Here is a tiny trained network, its code and every weight. The questions are about switching its units off for an input and a target symbol, where a switched-off unit gives its printed mean instead of its output.

import numpy as np


def w(rows, s, z=0):
    codes = np.array(rows[::2]) - 128.0
    scale = np.full(codes.shape[1], s)
    scale[-1] = z or s
    return codes * scale


def norm(h):
    return h / np.sqrt((h * h).mean(-1, keepdims=True) + 1e-5)


def f(y):
    return np.maximum(y, 0)


def softmax(a):
    e = np.exp(a - a.max(-1, keepdims=True))
    return e / e.sum(-1, keepdims=True)


def log_softmax(a):
    a = a - a.max(-1, keepdims=True)
    return a - np.log(np.exp(a).sum(-1, keepdims=True))


def net(x, mask):
    ids = ['Σβεθλμτψω'.index(c) for c in x.split()]
    T = len(ids)
    res = E[ids] + P[:T]
    u = 0
    for l in range(2):
        q, k, v = (norm(res) @ M[l].T for M in (Q, K, V))
        z = softmax(np.where(np.tri(T) > 0, q @ k.T / 3**0.5, -1e9)) @ v
        res = res + np.where(mask[u], z, O[l][:, -1]) @ O[l][:, :-1]
        u += 1
        y = f(norm(res) @ A[l][:, :-1].T + A[l][:, -1])
        res = res + np.where(mask[u : u + 16], y, B[l][:, -1]) @ B[l][:, :-1]
        u += 16
    return log_softmax(norm(res)[-1] @ U[:, :-1].T + U[:, -1])


Q, K, V, O, A, B = {}, {}, {}, {}, {}, {}
E = w([
[89,189,162],'Σ',
[95,7,159],'β',
[180,125,174],'ε',
[207,73,168],'θ',
[172,58,168],'λ',
[193,236,156],'μ',
[150,86,127],'τ',
[48,93,60],'ψ',
[38,106,100],'ω',
],0.018)
P = w([
[104,162,82],'0',
[144,134,158],'1',
[52,138,143],'2',
[161,90,26],'3',
[145,113,171],'4',
[69,141,142],'5',
[157,92,27],'6',
[144,92,175],'7',
[70,140,142],'8',
[120,24,6],'9',
[147,75,184],'10',
[75,143,141],'11',
[158,87,41],'12',
[142,71,189],'13',
],0.013)
Q[0] = w([
[109,254,153],'L0H0',
[118,82,93],'L0H0',
[148,86,133],'L0H0',
],0.0093)
K[0] = w([
[157,238,254],'L0H0',
[94,32,38],'L0H0',
[165,93,73],'L0H0',
],0.0076)
V[0] = w([
[94,2,99],'L0H0',
[108,95,220],'L0H0',
[227,244,165],'L0H0',
],0.0046)
O[0] = w([
[250,246,85,253],'L0H0',
[176,33,135,155],'L0H0',
[254,198,94,53],'L0H0',
],0.0044,0.0031)
A[0] = w([
[73,130,216,71],'L0N0',
[114,47,148,117],'L0N1',
[88,86,95,24],'L0N2',
[120,121,214,2],'L0N3',
[198,228,122,27],'L0N4',
[99,168,1,190],'L0N5',
[177,52,171,192],'L0N6',
[168,31,69,102],'L0N7',
[175,159,81,71],'L0N8',
[236,56,95,83],'L0N9',
[172,81,142,216],'L0N10',
[191,34,183,111],'L0N11',
[81,75,53,47],'L0N12',
[192,124,176,87],'L0N13',
[144,161,4,163],'L0N14',
[178,95,161,73],'L0N15',
],0.0096,0.0049)
B[0] = w([
[200,152,66,145],'L0N0',
[117,137,152,181],'L0N1',
[148,131,254,134],'L0N2',
[184,144,43,140],'L0N3',
[72,163,76,136],'L0N4',
[188,29,158,154],'L0N5',
[72,118,160,245],'L0N6',
[218,112,149,194],'L0N7',
[172,100,130,135],'L0N8',
[109,87,130,212],'L0N9',
[79,120,175,223],'L0N10',
[44,111,123,239],'L0N11',
[76,163,202,145],'L0N12',
[108,162,143,175],'L0N13',
[102,61,179,155],'L0N14',
[92,109,123,171],'L0N15',
],0.0082,0.011)
Q[1] = w([
[124,55,115],'L1H0',
[56,228,36],'L1H0',
[64,231,254],'L1H0',
],0.011)
K[1] = w([
[152,152,153],'L1H0',
[88,149,4],'L1H0',
[130,77,79],'L1H0',
],0.022)
V[1] = w([
[2,38,165],'L1H0',
[94,52,81],'L1H0',
[68,104,94],'L1H0',
],0.0069)
O[1] = w([
[137,146,65,247],'L1H0',
[24,164,2,159],'L1H0',
[103,173,86,143],'L1H0',
],0.0086,0.011)
A[1] = w([
[176,86,58,102],'L1N0',
[155,49,131,179],'L1N1',
[128,127,172,165],'L1N2',
[167,63,119,163],'L1N3',
[92,107,186,134],'L1N4',
[214,116,189,137],'L1N5',
[149,100,173,2],'L1N6',
[154,174,127,89],'L1N7',
[179,132,39,74],'L1N8',
[116,150,192,171],'L1N9',
[164,106,146,136],'L1N10',
[249,109,85,106],'L1N11',
[118,233,79,91],'L1N12',
[160,88,138,132],'L1N13',
[81,57,89,146],'L1N14',
[198,114,203,57],'L1N15',
],0.016,0.0057)
B[1] = w([
[38,56,187,149],'L1N0',
[112,70,162,215],'L1N1',
[147,155,97,158],'L1N2',
[117,144,66,183],'L1N3',
[137,145,116,208],'L1N4',
[163,122,239,139],'L1N5',
[103,160,157,132],'L1N6',
[192,167,105,133],'L1N7',
[174,24,179,133],'L1N8',
[136,174,119,161],'L1N9',
[83,149,135,144],'L1N10',
[108,34,47,140],'L1N11',
[127,69,174,151],'L1N12',
[118,150,94,158],'L1N13',
[204,170,126,254],'L1N14',
[142,143,254,133],'L1N15',
],0.0097,0.013)
U = w([
[169,167,186,183],'Σ',
[45,123,126,24],'β',
[85,124,169,100],'ε',
[175,109,76,200],'θ',
[88,106,77,108],'λ',
[149,134,253,2],'μ',
[177,116,154,111],'τ',
[101,156,66,151],'ψ',
[121,173,125,246],'ω',
],0.019,0.0069)

Each question gives the input, a string of symbols that net reads in full, and the target symbol t.
The units are the heads (3 rows each of Q, K, V and O) and the neurons (one row each of A and B). Each row of codes is followed by its name. A weight is (code - 128) times the scale printed after its matrix; where a second scale follows, it is the last column's (O, A, B and U).
mask holds one flag per unit, layer by layer, with each layer's heads first. A switched-off unit (its flag False) gives its mean, the last column of its rows in O or B, instead of its output. The means were averaged over made-up inputs and are rounded, as every weight is.
A unit's drop is (log p(t) with every unit on - log p(t) with that unit switched off) / (log p(t) with every unit on - log p(t) with every unit switched off).
The circuit of an input: a set's keep is (log p(t) with only the set's units on - log p(t) with every unit switched off) / (log p(t) with every unit on - log p(t) with every unit switched off). Starting from the 12 units with the biggest drops (on a tie, the unit counted first), units are removed one at a time, each time the one whose removal leaves the highest keep (on an exact tie, the one counted first), for as long as the keep stays at least 0.8.
circuit, biggest first: the units of the circuit, biggest drop first
unit that matters most: the unit with the biggest drop
top k neurons: the k neurons with the biggest drops, biggest first
k most important neurons of layer l: the k neurons of layer l with the biggest drops, biggest first
drop when u is switched off: that unit's drop, to one decimal
input λ θ β θ θ λ θ θ β Σ μ τ θ, target μ: circuit, biggest first -> L1H0, L1N15
input λ θ θ ε Σ θ ε θ Σ θ ψ, target θ: circuit, biggest first -> L0N11, L0N6, L1N14
input ε θ θ Σ, target θ: top 2 neurons -> L0N4, L0N7
input θ ε β ε μ τ Σ μ β λ, target μ: circuit, biggest first -> L1H0, L1N5
input λ θ ψ β ε, target ω: top 2 neurons -> L1N1, L0N7
input τ θ λ θ ε, target ω: top neuron -> L1N1
input θ θ ε ε μ ω ε, target μ: 2 most important neurons of layer 1 -> L1N5, L1N15
input λ θ Σ λ λ ε, target β: top 4 neurons -> L1N14, L1N12, L0N9, L0N5
input θ λ Σ θ ψ, target θ: top 4 neurons -> L0N5, L0N6, L0N11, L0N10
input θ θ θ θ θ ε μ θ Σ, target Σ: top 3 neurons -> L0N4, L0N6, L0N11
input ε ε ω, target ψ: 3 most important neurons of layer 1 -> L1N1, L1N0, L1N14
input τ ε Σ θ β β β μ λ Σ, target μ: top 2 neurons -> L0N5, L0N11
input θ β λ β λ θ, target β: top 2 neurons -> L0N11, L1N3
input θ λ ψ θ τ, target β: unit that matters most -> L0N11
input μ θ Σ ε μ θ θ, target μ: top 3 neurons -> L0N11, L1N5, L1N15
input λ θ λ θ θ θ ω, target θ: 2 most important neurons of layer 1 -> L1N14, L1N3
input θ θ θ θ ω, target ψ: 2 most important neurons of layer 1 -> L1N1, L1N5
input ω ω λ, target ψ: 4 most important neurons of layer 1 -> L1N1, L1N0, L1N14, L1N12
input τ μ θ, target ω: drop when L1N1 is switched off -> 0.4
input θ λ θ, target β: drop when L0N11 is switched off -> 0.9
input ε θ Σ λ θ μ β λ ε, target β: drop when L0N9 is switched off -> 0.8
input ε ε Σ μ Σ θ τ ε τ, target ω: most important neuron of layer 1 -> L1N1
input μ θ Σ, target Σ: drop when L0N6 is switched off -> 0.4
